Here is a tiny trained network, its code and every weight. The questions are about switching its units off for an input and a class, where a switched-off unit gives its printed mean instead of its output.

import numpy as np


def w(rows, s, z=0):
    codes = np.array(rows[::2]) - 128.0
    scale = np.full(codes.shape[1], s)
    scale[-1] = z or s
    return codes * scale


def f(y):
    return np.maximum(y, 0)


def log_softmax(a):
    a = a - a.max(-1, keepdims=True)
    return a - np.log(np.exp(a).sum(-1, keepdims=True))


def net(x, mask):
    res = np.array(x, float).reshape(1, 5) / 4 @ E
    y = f(res @ A[0][:, :-1].T + A[0][:, -1])
    res = res + np.where(mask, y, B[0][:, -1]) @ B[0][:, :-1]
    return log_softmax(res[-1] @ U[:, :-1].T + U[:, -1])


A, B = {}, {}
E = w([
[154,92,46,56,98,80,28,217],'x0',
[145,191,242,138,162,149,82,130],'x1',
[151,164,128,201,151,254,120,147],'x2',
[211,106,134,117,220,34,198,89],'x3',
[87,82,89,167,227,154,189,251],'x4',
],0.0094)
A[0] = w([
[82,178,188,157,101,114,139,133,103],'N0',
[66,64,52,103,119,152,123,203,160],'N1',
[137,139,93,107,42,138,46,58,104],'N2',
[128,127,99,127,80,113,116,103,5],'N3',
[100,126,137,196,74,78,145,136,94],'N4',
[134,85,101,129,133,80,144,143,146],'N5',
[110,137,108,152,122,116,110,69,8],'N6',
[205,117,146,104,153,49,160,79,207],'N7',
[97,159,171,157,146,170,158,102,132],'N8',
[117,212,97,157,157,213,90,176,123],'N9',
[97,143,208,177,152,195,176,115,131],'N10',
[67,97,64,163,197,161,149,185,141],'N11',
[142,154,134,107,121,168,99,165,68],'N12',
[124,143,192,126,81,122,127,3,249],'N13',
[108,133,221,213,142,183,180,107,124],'N14',
[182,202,153,119,118,179,26,163,73],'N15',
[104,137,101,101,190,155,82,238,253],'N16',
[110,154,109,119,90,143,97,50,53],'N17',
],0.011,0.0039)
B[0] = w([
[74,162,84,210,166,145,122,138,167],'N0',
[208,53,43,123,90,75,106,240,213],'N1',
[131,169,150,77,1,121,115,91,211],'N2',
[164,132,83,50,89,123,119,105,150],'N3',
[104,65,106,93,147,181,109,87,143],'N4',
[154,106,124,104,122,75,89,107,170],'N5',
[124,141,129,90,130,160,106,133,146],'N6',
[190,118,142,76,215,103,146,24,225],'N7',
[52,183,138,118,185,199,179,137,193],'N8',
[173,100,216,220,109,135,130,109,207],'N9',
[67,187,121,193,204,161,222,183,221],'N10',
[157,27,108,182,133,97,214,181,216],'N11',
[143,132,161,190,92,113,109,114,157],'N12',
[43,231,62,36,126,194,87,38,248],'N13',
[81,212,170,146,194,186,206,161,231],'N14',
[148,146,206,196,92,170,52,93,194],'N15',
[174,36,110,234,91,76,83,153,221],'N16',
[100,171,134,71,71,106,124,161,177],'N17',
],0.0075,0.016)
U = w([
[88,169,87,59,44,148,78,78,138],'0',
[136,51,2,134,88,90,89,223,161],'1',
[24,208,114,134,166,210,147,107,52],'2',
[104,94,120,201,154,168,218,216,67],'3',
[148,114,188,211,72,153,17,149,113],'4',
[158,113,136,104,230,63,131,36,255],'5',
],0.0099,0.00086)

Each question gives the input, the list of numbers given to net, and the class t.
The units are the neurons (one row each of A and B). Each row of codes is followed by its name. A weight is (code - 128) times the scale printed after its matrix; where a second scale follows, it is the last column's (A, B and U).
mask holds one flag per neuron, in row order. A switched-off neuron (its flag False) gives its mean, the last column of its row in B, instead of its output. The means were averaged over made-up inputs and are rounded, as every weight is.
A unit's drop is (log p(t) with every unit on - log p(t) with that unit switched off) / (log p(t) with every unit on - log p(t) with every unit switched off).
The circuit of an input: a set's keep is (log p(t) with only the set's units on - log p(t) with every unit switched off) / (log p(t) with every unit on - log p(t) with every unit switched off). Starting from the 12 units with the biggest drops (on a tie, the unit counted first), units are removed one at a time, each time the one whose removal leaves the highest keep (on an exact tie, the one counted first), for as long as the keep stays at least 0.8.
circuit, biggest first: the units of the circuit, biggest drop first
unit that matters most: the unit with the biggest drop
top k neurons: the k neurons with the biggest drops, biggest first
drop when u is switched off: that unit's drop, to one decimal
input [-2,-7,4,2,-2], class 0: unit that matters most => N10
input [-7,-6,-5,1,-3], class 0: circuit, biggest first => N13, N10
input [7,4,3,0,6], class 1: top 2 neurons => N1, N11
input [7,7,-5,1,-1], class 4: top 2 neurons => N13, N15
input [5,3,1,-8,8], class 1: top 2 neurons => N1, N11
input [0,3,-4,2,4], class 5: top 2 neurons => N1, N10
input [-5,-7,4,6,-2], class 2: top 3 neurons => N16, N1, N11
input [6,-1,4,5,-2], class 5: top 3 neurons => N1, N11, N7
input [0,4,7,-6,2], class 3: top 2 neurons => N10, N14
input [2,0,4,-3,-4], class 4: top 3 neurons => N15, N9, N7
input [1,1,5,0,-2], class 4: top 2 neurons => N13, N15
input [1,7,8,-7,2], class 4: top 2 neurons => N15, N9
input [-4,7,-2,8,-1], class 2: top 2 neurons => N13, N14
input [0,-2,3,2,-2], class 0: unit that matters most => N10
input [3,-1,7,3,1], class 4: top 2 neurons => N10, N14
input [-1,-6,5,-5,-3], class 0: top 2 neurons => N16, N2
input [-1,0,0,2,-4], class 0: top 2 neurons => N10, N14
input [5,8,0,4,6], class 1: drop when N2 is switched off => 0.1
input [3,8,6,1,-8], class 0: drop when N17 is switched off => 0.2
input [-3,2,1,5,-6], class 2: drop when N13 is switched off => 0.3
input [0,-6,-2,-1,-1], class 1: drop when N13 is switched off => 0.4
